In the rows, zero is written as 128.
Each row is followed by its class.
129, 107, 186, 96, 127, 126, 122, 105, 123, 148, 136, 139, 139, 149, 103, 172, 126, 147, 106, 189, 101, 149, 108, 111, 193, 188, 112, 116, 177, 105, 130, 160, 111, 150
Mizap
110, 124, 97, 145, 139, 136, 135, 101, 132, 104, 157, 133, 119, 112, 133, 140, 91, 115, 132, 159, 96, 110, 161, 122, 124, 158, 126, 129, 154, 141, 162, 154, 169, 150
Tetu
96, 101, 133, 145, 122, 148, 144, 119, 137, 131, 98, 147, 95, 138, 100, 141, 161, 141, 146, 139, 63, 121, 124, 107, 145, 108, 148, 115, 111, 143, 154, 104, 95, 157
gel
164, 132, 123, 117, 151, 157, 129, 61, 87, 136, 151, 160, 121, 143, 130, 146, 140, 139, 152, 152, 133, 106, 107, 125, 175, 160, 193, 138, 124, 92, 135, 149, 154, 143
Tetu
146, 131, 91, 89, 163, 135, 79, 88, 219, 127, 160, 57, 70, 178, 170, 117, 136, 116, 112, 70, 132, 130, 159, 138, 102, 124, 159, 126, 176, 102, 191, 104, 155, 108
raku
93, 137, 143, 134, 120, 102, 138, 138, 106, 136, 141, 119, 155, 96, 128, 151, 114, 167, 106, 153, 144, 121, 126, 127, 135, 164, 125, 157, 107, 117, 108, 122, 63, 125
Refa
163, 132, 132, 125, 161, 111, 132, 84, 74, 154, 46, 137, 130, 176, 59, 169, 137, 151, 101, 177, 114, 93, 123, 88, 145, 140, 81, 133, 119, 178, 136, 117, 129, 159
Buv
125, 148, 112, 106, 118, 116, 115, 156, 114, 139, 112, 106, 140, 127, 134, 162, 113, 125, 99, 131, 172, 163, 138, 136, 123, 132, 166, 129, 136, 137, 121, 128, 109, 113
Buv
133, 131, 131, 134, 132, 113, 147, 97, 131, 120, 102, 102, 103, 146, 115, 105, 110, 125, 103, 86, 121, 83, 151, 131, 93, 85, 105, 144, 140, 150, 149, 152, 108, 117
Buv
129, 138, 126, 132, 112, 129, 145, 145, 94, 152, 91, 128, 154, 128, 135, 126, 132, 147, 113, 121, 146, 91, 130, 128, 107, 136, 127, 140, 96, 112, 104, 124, 92, 106
Refa
193, 147, 138, 156, 191, 107, 113, 96, 51, 140, 130, 151, 124, 136, 135, 136, 171, 115, 113, 137, 159, 124, 154, 139, 125, 95, 104, 75, 197, 209, 137, 81, 102, 142
Tetu
145, 144, 118, 140, 138, 115, 133, 144, 41, 147, 109, 115, 158, 128, 135, 127, 128, 173, 138, 119, 125, 111, 110, 156, 118, 145, 125, 152, 111, 121, 107, 136, 104, 125
Refa
123, 130, 98, 137, 148, 121, 82, 120, 92, 122, 64, 155, 99, 139, 122, 140, 159, 113, 143, 153, 120, 120, 136, 132, 143, 99, 155, 145, 133, 186, 129, 94, 103, 132
Refa
152, 145, 160, 154, 110, 151, 111, 137, 129, 136, 109, 126, 139, 119, 116, 182, 127, 137, 90, 134, 157, 68, 106, 109, 130, 178, 155, 128, 101, 93, 153, 123, 134, 119
Lape
123, 151, 142, 108, 115, 168, 107, 98, 114, 156, 116, 118, 116, 192, 77, 171, 109, 121, 110, 158, 152, 73, 65, 156, 142, 119, 118, 116, 128, 139, 159, 108, 200, 116
Buv
188, 159, 112, 152, 168, 142, 103, 79, 119, 140, 150, 122, 129, 113, 194, 117, 151, 73, 162, 98, 225, 59, 147, 102, 135, 112, 147, 169, 177, 105, 131, 189, 153, 113
Refa
132, 149, 128, 132, 132, 109, 125, 111, 115, 124, 150, 93, 144, 127, 129, 128, 112, 177, 110, 130, 112, 114, 122, 127, 124, 183, 127, 140, 113, 75, 123, 132, 150, 139
Mizap
122, 128, 139, 162, 113, 149, 118, 121, 120, 121, 78, 111, 102, 124, 112, 122, 136, 122, 95, 116, 84, 67, 137, 126, 110, 79, 155, 130, 120, 170, 149, 114, 91, 147
gel
132, 116, 137, 167, 121, 121, 127, 130, 172, 113, 120, 138, 109, 126, 113, 124, 143, 117, 112, 104, 108, 81, 142, 105, 105, 116, 131, 141, 115, 134, 135, 152, 148, 125
Lape
127, 144, 143, 148, 143, 127, 112, 99, 100, 142, 155, 118, 141, 138, 110, 140, 140, 159, 118, 113, 117, 116, 110, 142, 150, 166, 121, 155, 107, 102, 129, 129, 152, 136
lato
113, 139, 89, 158, 155, 135, 138, 141, 79, 137, 115, 123, 135, 115, 142, 88, 142, 105, 131, 121, 73, 175, 153, 120, 96, 130, 128, 91, 107, 184, 129, 125, 120, 151
lato
90, 139, 124, 120, 111, 130, 115, 104, 212, 109, 149, 80, 94, 137, 129, 126, 103, 107, 105, 96, 106, 121, 144, 128, 116, 116, 147, 167, 126, 140, 158, 172, 176, 112
Buv
118, 134, 122, 153, 128, 127, 150, 155, 155, 99, 124, 158, 119, 93, 166, 128, 144, 113, 174, 89, 126, 175, 158, 119, 110, 137, 110, 154, 156, 109, 144, 166, 146, 100
Tetu
132, 150, 145, 147, 113, 165, 114, 194, 118, 96, 94, 153, 163, 98, 107, 152, 127, 104, 148, 137, 164, 135, 135, 100, 101, 107, 137, 111, 113, 111, 127, 109, 210, 101
gel
133, 121, 128, 133, 123, 127, 114, 131, 80, 139, 103, 131, 156, 134, 106, 139, 106, 156, 109, 121, 116, 66, 140, 126, 106, 159, 153, 136, 122, 114, 133, 136, 120, 118
Refa
142, 149, 148, 127, 186, 146, 75, 81, 114, 123, 174, 109, 111, 185, 83, 121, 142, 117, 142, 152, 105, 143, 102, 136, 138, 111, 113, 83, 150, 166, 156, 85, 204, 132
raku
123, 156, 116, 117, 150, 130, 102, 120, 92, 133, 122, 116, 137, 138, 110, 143, 133, 144, 117, 141, 141, 145, 93, 149, 140, 149, 136, 138, 111, 130, 127, 92, 118, 124
lato
135, 156, 162, 134, 114, 116, 99, 142, 92, 126, 120, 121, 148, 123, 117, 169, 111, 146, 101, 160, 145, 112, 91, 146, 152, 173, 115, 142, 146, 91, 118, 140, 135, 114
Mizap
131, 139, 133, 129, 120, 118, 129, 126, 138, 105, 139, 125, 143, 102, 126, 171, 109, 166, 112, 134, 126, 97, 137, 129, 136, 169, 162, 164, 117, 87, 123, 127, 109, 123
Tetu
69, 132, 107, 155, 134, 101, 63, 134, 227, 108, 134, 116, 95, 128, 116, 184, 144, 94, 119, 169, 103, 146, 163, 92, 161, 141, 130, 157, 143, 152, 140, 113, 121, 136
raku
171, 154, 123, 72, 165, 173, 106, 76, 65, 114, 75, 104, 122, 207, 84, 121, 113, 157, 165, 162, 138, 173, 103, 153, 165, 132, 97, 159, 133, 94, 139, 113, 188, 129
raku
126, 148, 131, 131, 116, 120, 117, 136, 120, 146, 123, 110, 164, 111, 145, 167, 128, 150, 105, 152, 165, 110, 142, 118, 152, 166, 131, 180, 109, 107, 96, 139, 116, 130
Refa
124, 143, 146, 125, 120, 158, 111, 120, 92, 141, 120, 114, 155, 135, 111, 136, 121, 156, 115, 109, 130, 133, 113, 146, 139, 161, 148, 154, 117, 90, 127, 129, 128, 130
lato
159, 114, 130, 142, 128, 126, 153, 94, 135, 114, 113, 115, 108, 158, 113, 103, 129, 137, 102, 99, 115, 75, 167, 130, 113, 108, 110, 128, 115, 122, 143, 135, 127, 127
Lape
132, 127, 152, 146, 140, 139, 143, 149, 100, 130, 86, 131, 135, 114, 112, 111, 145, 146, 135, 86, 103, 171, 129, 95, 85, 144, 125, 128, 132, 138, 165, 148, 138, 118
gel
166, 109, 134, 103, 184, 83, 152, 75, 73, 105, 178, 155, 91, 157, 109, 126, 125, 178, 164, 131, 124, 113, 100, 160, 155, 94, 107, 140, 122, 91, 129, 144, 198, 136
Buv
153, 162, 140, 148, 131, 194, 64, 119, 94, 122, 128, 124, 151, 157, 106, 124, 134, 108, 179, 115, 133, 102, 93, 133, 128, 123, 168, 112, 174, 108, 130, 137, 231, 138
Mizap
105, 131, 104, 111, 149, 69, 158, 125, 169, 126, 127, 143, 99, 92, 150, 164, 128, 112, 62, 186, 171, 144, 174, 76, 108, 131, 114, 88, 84, 153, 141, 68, 96, 121
Buv
76, 133, 89, 174, 107, 137, 103, 151, 154, 141, 141, 118, 98, 120, 156, 130, 158, 71, 123, 123, 120, 169, 163, 133, 123, 101, 165, 119, 149, 186, 151, 143, 145, 131
gel
106, 129, 172, 114, 117, 110, 112, 101, 184, 96, 127, 129, 95, 139, 99, 106, 121, 136, 106, 120, 105, 103, 90, 138, 126, 113, 103, 167, 138, 107, 126, 147, 155, 96
Mizap
115, 153, 87, 93, 133, 134, 134, 92, 165, 119, 127, 58, 107, 159, 141, 79, 93, 117, 116, 100, 118, 79, 109, 155, 84, 118, 124, 154, 112, 145, 154, 140, 128, 76
Refa
125, 155, 133, 132, 104, 140, 105, 134, 96, 124, 133, 83, 174, 136, 84, 154, 95, 145, 98, 144, 156, 117, 131, 140, 140, 147, 158, 156, 126, 119, 117, 144, 149, 120
gel
128, 108, 114, 133, 123, 116, 152, 123, 118, 129, 86, 135, 111, 136, 141, 96, 124, 122, 132, 96, 105, 61, 140, 135, 102, 99, 117, 152, 135, 130, 128, 166, 70, 102
Refa
127, 72, 145, 96, 87, 128, 108, 175, 147, 189, 88, 143, 116, 176, 118, 131, 137, 139, 28, 130, 49, 90, 110, 147, 81, 123, 162, 62, 156, 154, 113, 124, 137, 142
Mizap
174, 119, 125, 104, 154, 111, 154, 69, 55, 111, 133, 148, 109, 191, 95, 98, 136, 166, 145, 121, 112, 103, 128, 197, 148, 78, 107, 126, 143, 131, 110, 115, 130, 115
Tetu
130, 144, 154, 130, 129, 96, 130, 107, 112, 128, 152, 97, 128, 122, 143, 143, 127, 181, 110, 129, 114, 129, 111, 145, 157, 181, 113, 158, 131, 72, 126, 147, 104, 133
Mizap
149, 156, 86, 98, 176, 113, 137, 104, 60, 126, 59, 110, 144, 135, 97, 106, 133, 164, 124, 152, 95, 225, 132, 112, 110, 161, 152, 139, 123, 209, 120, 100, 61, 145
Tetu
129, 144, 158, 158, 129, 130, 129, 121, 104, 102, 169, 136, 147, 94, 121, 147, 100, 151, 123, 127, 115, 103, 128, 139, 124, 161, 132, 149, 139, 107, 138, 155, 160, 129
Tetu
191, 101, 120, 127, 129, 145, 113, 117, 89, 137, 156, 133, 136, 173, 131, 146, 140, 138, 133, 125, 160, 93, 157, 165, 166, 95, 162, 120, 169, 97, 99, 147, 177, 164
Lape
106, 146, 107, 124, 109, 107, 122, 176, 169, 143, 74, 112, 141, 113, 140, 172, 147, 121, 89, 119, 153, 196, 191, 83, 106, 152, 153, 128, 112, 151, 125, 106, 98, 116
Buv
147, 148, 144, 118, 151, 92, 137, 102, 140, 108, 72, 153, 110, 117, 126, 107, 173, 154, 103, 145, 151, 149, 148, 82, 116, 119, 93, 133, 85, 114, 103, 62, 121, 122
Mizap
114, 139, 134, 143, 112, 137, 115, 125, 105, 155, 107, 115, 128, 130, 133, 155, 124, 156, 82, 162, 126, 122, 133, 126, 143, 161, 137, 155, 93, 88, 116, 120, 106, 156
raku
117, 115, 135, 155, 100, 142, 136, 115, 177, 119, 121, 100, 95, 130, 134, 110, 118, 112, 100, 77, 98, 50, 142, 130, 101, 99, 135, 164, 134, 115, 162, 184, 145, 113
gel
144, 121, 118, 144, 135, 128, 111, 100, 86, 132, 65, 134, 114, 173, 83, 103, 120, 144, 106, 126, 112, 66, 139, 130, 102, 96, 107, 155, 125, 121, 117, 127, 125, 140
raku
156, 123, 153, 137, 167, 96, 115, 77, 172, 128, 167, 156, 100, 131, 134, 111, 173, 125, 128, 130, 146, 79, 102, 95, 136, 104, 111, 140, 148, 104, 105, 141, 176, 139
Mizap
112, 137, 145, 159, 107, 120, 94, 118, 137, 120, 129, 119, 123, 125, 112, 147, 119, 156, 99, 132, 94, 63, 115, 131, 127, 156, 138, 156, 124, 93, 127, 139, 159, 146
Mizap
138, 127, 140, 119, 114, 119, 80, 130, 242, 114, 195, 91, 99, 126, 187, 129, 128, 107, 88, 63, 121, 79, 145, 131, 101, 146, 177, 131, 162, 63, 156, 168, 217, 91
Mizap
121, 177, 89, 164, 123, 154, 100, 158, 136, 139, 117, 119, 123, 93, 199, 104, 168, 87, 133, 85, 169, 113, 138, 122, 69, 101, 191, 117, 86, 144, 126, 91, 148, 96
Refa
102, 123, 87, 146, 167, 116, 106, 110, 103, 114, 109, 145, 103, 140, 102, 126, 143, 127, 155, 134, 69, 151, 127, 127, 134, 145, 125, 135, 123, 159, 157, 115, 134, 143
lato
120, 138, 150, 151, 152, 127, 125, 67, 157, 102, 166, 174, 107, 103, 147, 131, 167, 120, 187, 122, 158, 114, 143, 79, 173, 158, 139, 180, 87, 65, 147, 155, 184, 99
Refa
